Here is a tiny trained network, its code and every weight. The questions are about switching its units off for an input and a target symbol, where a switched-off unit gives its printed mean instead of its output.

import numpy as np


def w(rows, s, z=0):
    codes = np.array(rows[::2]) - 128.0
    scale = np.full(codes.shape[1], s)
    scale[-1] = z or s
    return codes * scale


def norm(h):
    return h / np.sqrt((h * h).mean(-1, keepdims=True) + 1e-5)


def f(y):
    return y / 2 * (1 + np.tanh(0.7978845608 * (y + 0.044715 * y**3)))


def softmax(a):
    e = np.exp(a - a.max(-1, keepdims=True))
    return e / e.sum(-1, keepdims=True)


def log_softmax(a):
    a = a - a.max(-1, keepdims=True)
    return a - np.log(np.exp(a).sum(-1, keepdims=True))


def net(x, mask):
    ids = ['βγζμφψ'.index(c) for c in x.split()]
    T = len(ids)
    res = E[ids] + P[:T]
    u = 0
    for l in range(3):
        r = norm(res)
        for j in range(2):
            rows = slice(2 * j, 2 * j + 2)
            q, k, v = (r @ M[l][rows].T for M in (Q, K, V))
            z = softmax(np.where(np.tri(T) > 0, q @ k.T / 2**0.5, -1e9)) @ v
            o = O[l][rows]
            res = res + np.where(mask[u + j], z, o[:, -1]) @ o[:, :-1]
        u += 2
        y = f(norm(res) @ A[l][:, :-1].T + A[l][:, -1])
        res = res + np.where(mask[u : u + 4], y, B[l][:, -1]) @ B[l][:, :-1]
        u += 4
    return log_softmax(norm(res)[-1] @ U[:, :-1].T + U[:, -1])


Q, K, V, O, A, B = {}, {}, {}, {}, {}, {}
E = w([
[142,110,182],'β',
[90,138,174],'γ',
[110,152,187],'ζ',
[55,106,138],'μ',
[75,108,208],'φ',
[254,141,101],'ψ',
],0.014)
P = w([
[74,153,2],'0',
[136,180,169],'1',
[184,217,165],'2',
[140,203,192],'3',
[101,126,157],'4',
[115,131,162],'5',
[109,206,174],'6',
[138,160,137],'7',
[153,123,125],'8',
[247,140,173],'9',
[140,41,78],'10',
[202,126,132],'11',
[150,121,145],'12',
],0.0053)
Q[0] = w([
[161,112,187],'0.h0',
[217,254,154],'0.h0',
[85,200,186],'0.h1',
[60,126,168],'0.h1',
],0.0085)
K[0] = w([
[54,144,108],'0.h0',
[113,128,8],'0.h0',
[2,41,173],'0.h1',
[132,96,156],'0.h1',
],0.0083)
V[0] = w([
[27,101,71],'0.h0',
[108,216,135],'0.h0',
[23,136,172],'0.h1',
[2,20,193],'0.h1',
],0.0066)
O[0] = w([
[109,121,84,131],'0.h0',
[81,254,221,155],'0.h0',
[44,113,58,228],'0.h1',
[228,33,144,255],'0.h1',
],0.0079,0.0062)
A[0] = w([
[120,2,128,227],'0.n0',
[135,80,120,254],'0.n1',
[76,75,35,211],'0.n2',
[199,158,164,69],'0.n3',
],0.0075,0.00051)
B[0] = w([
[177,235,254,255],'0.n0',
[122,150,180,162],'0.n1',
[199,137,143,136],'0.n2',
[11,247,146,154],'0.n3',
],0.0067,0.0057)
Q[1] = w([
[104,87,128],'1.h0',
[80,90,4],'1.h0',
[127,99,82],'1.h1',
[82,138,74],'1.h1',
],0.013)
K[1] = w([
[71,9,149],'1.h0',
[116,157,222],'1.h0',
[138,117,84],'1.h1',
[112,141,224],'1.h1',
],0.012)
V[1] = w([
[242,2,73],'1.h0',
[61,30,132],'1.h0',
[62,3,97],'1.h1',
[198,85,221],'1.h1',
],0.0084)
O[1] = w([
[254,73,83,48],'1.h0',
[200,240,196,40],'1.h0',
[169,181,199,7],'1.h1',
[120,55,212,253],'1.h1',
],0.01,0.0041)
A[1] = w([
[96,69,194,102],'1.n0',
[105,90,115,106],'1.n1',
[254,10,201,255],'1.n2',
[17,198,113,199],'1.n3',
],0.0073,0.0022)
B[1] = w([
[254,196,158,192],'1.n0',
[141,46,101,141],'1.n1',
[59,95,108,254],'1.n2',
[180,15,128,197],'1.n3',
],0.0068,0.0063)
Q[2] = w([
[248,149,122],'2.h0',
[173,190,105],'2.h0',
[54,87,202],'2.h1',
[145,213,113],'2.h1',
],0.015)
K[2] = w([
[126,14,175],'2.h0',
[120,54,115],'2.h0',
[211,58,94],'2.h1',
[9,97,98],'2.h1',
],0.014)
V[2] = w([
[129,21,103],'2.h0',
[109,146,176],'2.h0',
[2,3,143],'2.h1',
[153,151,20],'2.h1',
],0.0084)
O[2] = w([
[229,52,201,146],'2.h0',
[85,211,164,157],'2.h0',
[12,137,116,227],'2.h1',
[136,91,48,3],'2.h1',
],0.011,0.0058)
A[2] = w([
[249,2,51,253],'2.n0',
[125,63,94,48],'2.n1',
[24,170,67,88],'2.n2',
[83,159,161,80],'2.n3',
],0.0077,0.0026)
B[2] = w([
[151,141,1,255],'2.n0',
[215,196,182,121],'2.n1',
[150,137,74,205],'2.n2',
[244,216,81,178],'2.n3',
],0.0083,0.0031)
U = w([
[147,24,131,2],'β',
[103,197,128,139],'γ',
[68,150,131,97],'ζ',
[163,148,131,185],'μ',
[94,108,252,118],'φ',
[52,61,86,213],'ψ',
],0.014,0.0053)

Each question gives the input, a string of symbols that net reads in full, and the target symbol t.
The units are the heads (2 rows each of Q, K, V and O) and the neurons (one row each of A and B). Each row of codes is followed by its name. A weight is (code - 128) times the scale printed after its matrix; where a second scale follows, it is the last column's (O, A, B and U).
mask holds one flag per unit, layer by layer, with each layer's heads first. A switched-off unit (its flag False) gives its mean, the last column of its rows in O or B, instead of its output. The means were averaged over made-up inputs and are rounded, as every weight is.
A unit's drop is (log p(t) with every unit on - log p(t) with that unit switched off) / (log p(t) with every unit on - log p(t) with every unit switched off).
most important unit: the unit with the biggest drop
k most important neurons: the k neurons with the biggest drops, biggest first
top k neurons in layer l: the k neurons of layer l with the biggest drops, biggest first
heads that matter: for each layer, one digit per head in row order, 1 if its drop is at least 0.15 and else 0, layers parted by /
drop when u is switched off: that unit's drop, to one decimal
input γ γ φ β γ φ γ ζ β ψ, target γ: heads that matter : 10 / 00 / 11
input β μ β, target β: heads that matter : 10 / 10 / 00
input β φ ψ φ φ ψ ψ μ φ ζ, target β: heads that matter : 10 / 10 / 10
input γ γ ψ ψ β β ψ μ μ, target γ: heads that matter : 11 / 11 / 10
input ζ ψ ζ ψ μ ζ β β ψ φ ψ γ β, target ψ: heads that matter : 10 / 01 / 00
input φ φ φ φ β ψ ζ μ γ ψ ψ ζ, target ψ: most important unit : 0.n0
input γ γ φ β μ, target γ: heads that matter : 10 / 11 / 10
input β φ β φ ζ φ β φ ψ φ φ, target β: heads that matter : 10 / 10 / 10
input β β β ψ β μ, target β: heads that matter : 10 / 10 / 00
input γ γ ψ, target ψ: heads that matter : 00 / 10 / 00
input φ ζ β μ μ γ ψ ζ φ φ ψ, target φ: 2 most important neurons : [0.n3; 2.n0]
input ψ ψ β φ ζ, target ψ: heads that matter : 01 / 01 / 00
input μ γ γ β γ ψ β φ γ μ ζ ζ, target μ: heads that matter : 10 / 10 / 01
input γ ψ ψ φ μ φ ψ γ β, target γ: heads that matter : 11 / 11 / 10
input γ φ φ ψ, target γ: most important unit : 2.h0
input μ ζ ζ β μ φ φ β γ ψ φ φ, target μ: 2 most important neurons : [0.n2; 0.n3]
input γ μ β ζ ψ β γ φ β ζ ζ ζ, target γ: 2 most important neurons : [0.n0; 0.n3]
input β β φ γ β ψ ζ μ β β, target β: heads that matter : 10 / 10 / 10
input β γ ζ, target β: heads that matter : 10 / 10 / 00
input β β ψ, target β: top neuron in layer 1 : [1.n2]
input μ φ β φ φ ψ γ ψ β, target μ: drop when 2.n1 is switched off : 0.0
input γ ζ β φ γ φ γ β γ β, target γ: drop when 1.h0 is switched off : 0.2
input μ β β φ γ φ γ φ φ, target μ: drop when 0.h1 is switched off : 0.2
input μ φ ψ φ γ γ γ γ ψ φ ψ γ, target μ: drop when 0.h0 is switched off : 1.0
